Below is a small trained network, with its code and all its weights. Each question gives an input and a class and asks what happens when units are switched off, that is, made to give their printed mean instead of their output.

import numpy as np


def w(rows, s, z=0):
    codes = np.array(rows[::2]) - 128.0
    scale = np.full(codes.shape[1], s)
    scale[-1] = z or s
    return codes * scale


def f(y):
    return np.maximum(y, 0)


def log_softmax(a):
    a = a - a.max(-1, keepdims=True)
    return a - np.log(np.exp(a).sum(-1, keepdims=True))


def net(x, mask):
    res = np.array(x, float).reshape(1, 8) / 4 @ E
    y = f(res @ A[0][:, :-1].T + A[0][:, -1])
    res = res + np.where(mask, y, B[0][:, -1]) @ B[0][:, :-1]
    return log_softmax(res[-1] @ U[:, :-1].T + U[:, -1])


A, B = {}, {}
E = w([
[163,255,85,20,196,161,123],'x0',
[208,62,56,64,48,64,84],'x1',
[128,126,122,128,133,131,131],'x2',
[98,164,221,90,117,9,112],'x3',
[26,168,91,59,5,202,175],'x4',
[135,56,227,22,121,213,109],'x5',
[123,138,145,121,124,105,126],'x6',
[82,162,109,141,110,170,21],'x7',
],0.0074)
A[0] = w([
[85,136,135,121,103,96,75,251],'neuron 0',
[67,138,133,97,43,167,172,88],'neuron 1',
[173,108,101,103,83,98,117,68],'neuron 2',
[190,92,164,146,186,136,68,103],'neuron 3',
[104,163,54,174,143,58,146,109],'neuron 4',
[126,178,100,163,106,85,145,11],'neuron 5',
[166,90,156,171,103,136,180,142],'neuron 6',
[164,84,64,89,81,76,94,64],'neuron 7',
[93,89,149,173,113,119,114,31],'neuron 8',
[97,115,147,165,189,102,133,79],'neuron 9',
[166,174,105,82,160,107,179,111],'neuron 10',
[77,158,125,141,131,115,23,147],'neuron 11',
[88,71,160,194,95,104,155,74],'neuron 12',
[140,188,104,69,207,132,132,62],'neuron 13',
[144,109,67,153,136,197,127,253],'neuron 14',
[131,131,137,117,129,68,250,180],'neuron 15',
[112,128,196,82,130,122,121,245],'neuron 16',
[61,189,209,206,175,196,193,111],'neuron 17',
],0.013,0.0058)
B[0] = w([
[141,104,169,99,179,147,163,217],'neuron 0',
[113,170,71,168,122,27,194,233],'neuron 1',
[185,163,108,147,137,169,91,185],'neuron 2',
[80,182,39,118,104,30,194,210],'neuron 3',
[99,76,126,66,138,79,86,223],'neuron 4',
[163,81,79,51,105,74,63,167],'neuron 5',
[71,120,138,146,147,122,103,180],'neuron 6',
[204,151,119,190,103,165,113,218],'neuron 7',
[101,141,111,168,87,155,84,162],'neuron 8',
[147,156,125,118,58,115,153,171],'neuron 9',
[61,128,145,170,144,182,124,194],'neuron 10',
[126,135,206,153,230,150,165,206],'neuron 11',
[52,147,137,140,85,202,88,195],'neuron 12',
[39,127,107,164,35,177,110,203],'neuron 13',
[117,65,172,108,192,114,163,228],'neuron 14',
[141,121,229,152,184,145,141,214],'neuron 15',
[130,52,119,114,112,119,126,221],'neuron 16',
[254,113,76,130,112,131,90,251],'neuron 17',
],0.0097,0.012)
U = w([
[119,197,83,136,98,41,172,45],'0',
[59,154,121,129,75,204,56,26],'1',
[249,160,111,109,83,160,92,1],'2',
[130,58,117,25,106,107,96,224],'3',
[135,144,183,139,191,151,147,167],'4',
[136,91,151,92,146,126,135,236],'5',
[133,110,136,110,137,126,133,253],'6',
],0.013,0.0039)

Each question gives the input, the list of numbers given to net, and the class t.
The units are the neurons (one row each of A and B). Each row of codes is followed by its name. A weight is (code - 128) times the scale printed after its matrix; where a second scale follows, it is the last column's (A, B and U).
mask holds one flag per neuron, in row order. A switched-off neuron (its flag False) gives its mean, the last column of its row in B, instead of its output. The means were averaged over made-up inputs and are rounded, as every weight is.
A unit's drop is (log p(t) with every unit on - log p(t) with that unit switched off) / (log p(t) with every unit on - log p(t) with every unit switched off).
The circuit of an input: a set's keep is (log p(t) with only the set's units on - log p(t) with every unit switched off) / (log p(t) with every unit on - log p(t) with every unit switched off). Starting from the 12 units with the biggest drops (on a tie, the unit counted first), units are removed one at a time, each time the one whose removal leaves the highest keep (on an exact tie, the one counted first), for as long as the keep stays at least 0.8.
circuit, biggest first: the units of the circuit, biggest drop first
unit that matters most: the unit with the biggest drop
k most important neurons: the k neurons with the biggest drops, biggest first
drop of u: that unit's drop, to one decimal
input [-8,-8,0,8,1,-2,5,5], class 1: circuit, biggest first => (neuron 12)
input [4,-3,-5,3,-4,-6,2,0], class 3: circuit, biggest first => (neuron 4; neuron 5)
input [3,-3,3,4,4,-5,1,5], class 3: circuit, biggest first => (neuron 5; neuron 4)
input [-5,-4,0,4,-5,7,-6,2], class 3: circuit, biggest first => (neuron 16; neuron 15)
input [5,5,2,3,4,-2,-4,6], class 4: circuit, biggest first => (neuron 11; neuron 0)
input [1,-1,-1,8,6,-6,-3,-3], class 5: 2 most important neurons => (neuron 15; neuron 3)
input [-8,-4,-4,5,-6,7,-5,2], class 1: 3 most important neurons => (neuron 12; neuron 8; neuron 1)
input [5,5,-7,4,-7,-6,-7,-8], class 4: 4 most important neurons => (neuron 15; neuron 10; neuron 1; neuron 17)
input [-4,-7,-3,-6,-6,-7,-4,6], class 2: 3 most important neurons => (neuron 17; neuron 9; neuron 1)
input [6,8,4,7,4,-2,8,1], class 2: 3 most important neurons => (neuron 7; neuron 2; neuron 14)
input [5,-2,1,1,8,1,6,7], class 0: 2 most important neurons => (neuron 1; neuron 15)
input [-5,7,-1,1,-5,-2,0,1], class 2: 2 most important neurons => (neuron 7; neuron 1)
input [8,-4,-2,-3,8,-3,0,5], class 0: 2 most important neurons => (neuron 1; neuron 12)
input [-5,-3,-7,3,-8,7,7,-2], class 0: unit that matters most => neuron 3
input [-3,-1,-4,6,-2,5,2,8], class 4: 2 most important neurons => (neuron 11; neuron 4)
input [8,6,-3,7,2,-1,-1,-7], class 1: circuit, biggest first => (neuron 13; neuron 10)
input [-2,-5,5,-5,-1,8,6,1], class 3: circuit, biggest first => (neuron 7; neuron 11; neuron 15)
input [8,-5,0,8,-7,1,5,2], class 1: 2 most important neurons => (neuron 13; neuron 1)
input [-3,5,3,-7,6,-6,8,-8], class 4: 2 most important neurons => (neuron 15; neuron 3)
input [-8,7,-3,3,-5,-8,-1,0], class 1: unit that matters most => neuron 12
input [4,2,-5,-7,5,-6,2,-8], class 4: 2 most important neurons => (neuron 15; neuron 10)
input [2,6,2,-3,-3,-1,-4,-1], class 2: drop of neuron 17 => -0.1
input [4,-3,2,-4,0,-5,-2,3], class 3: drop of neuron 4 => 0.3
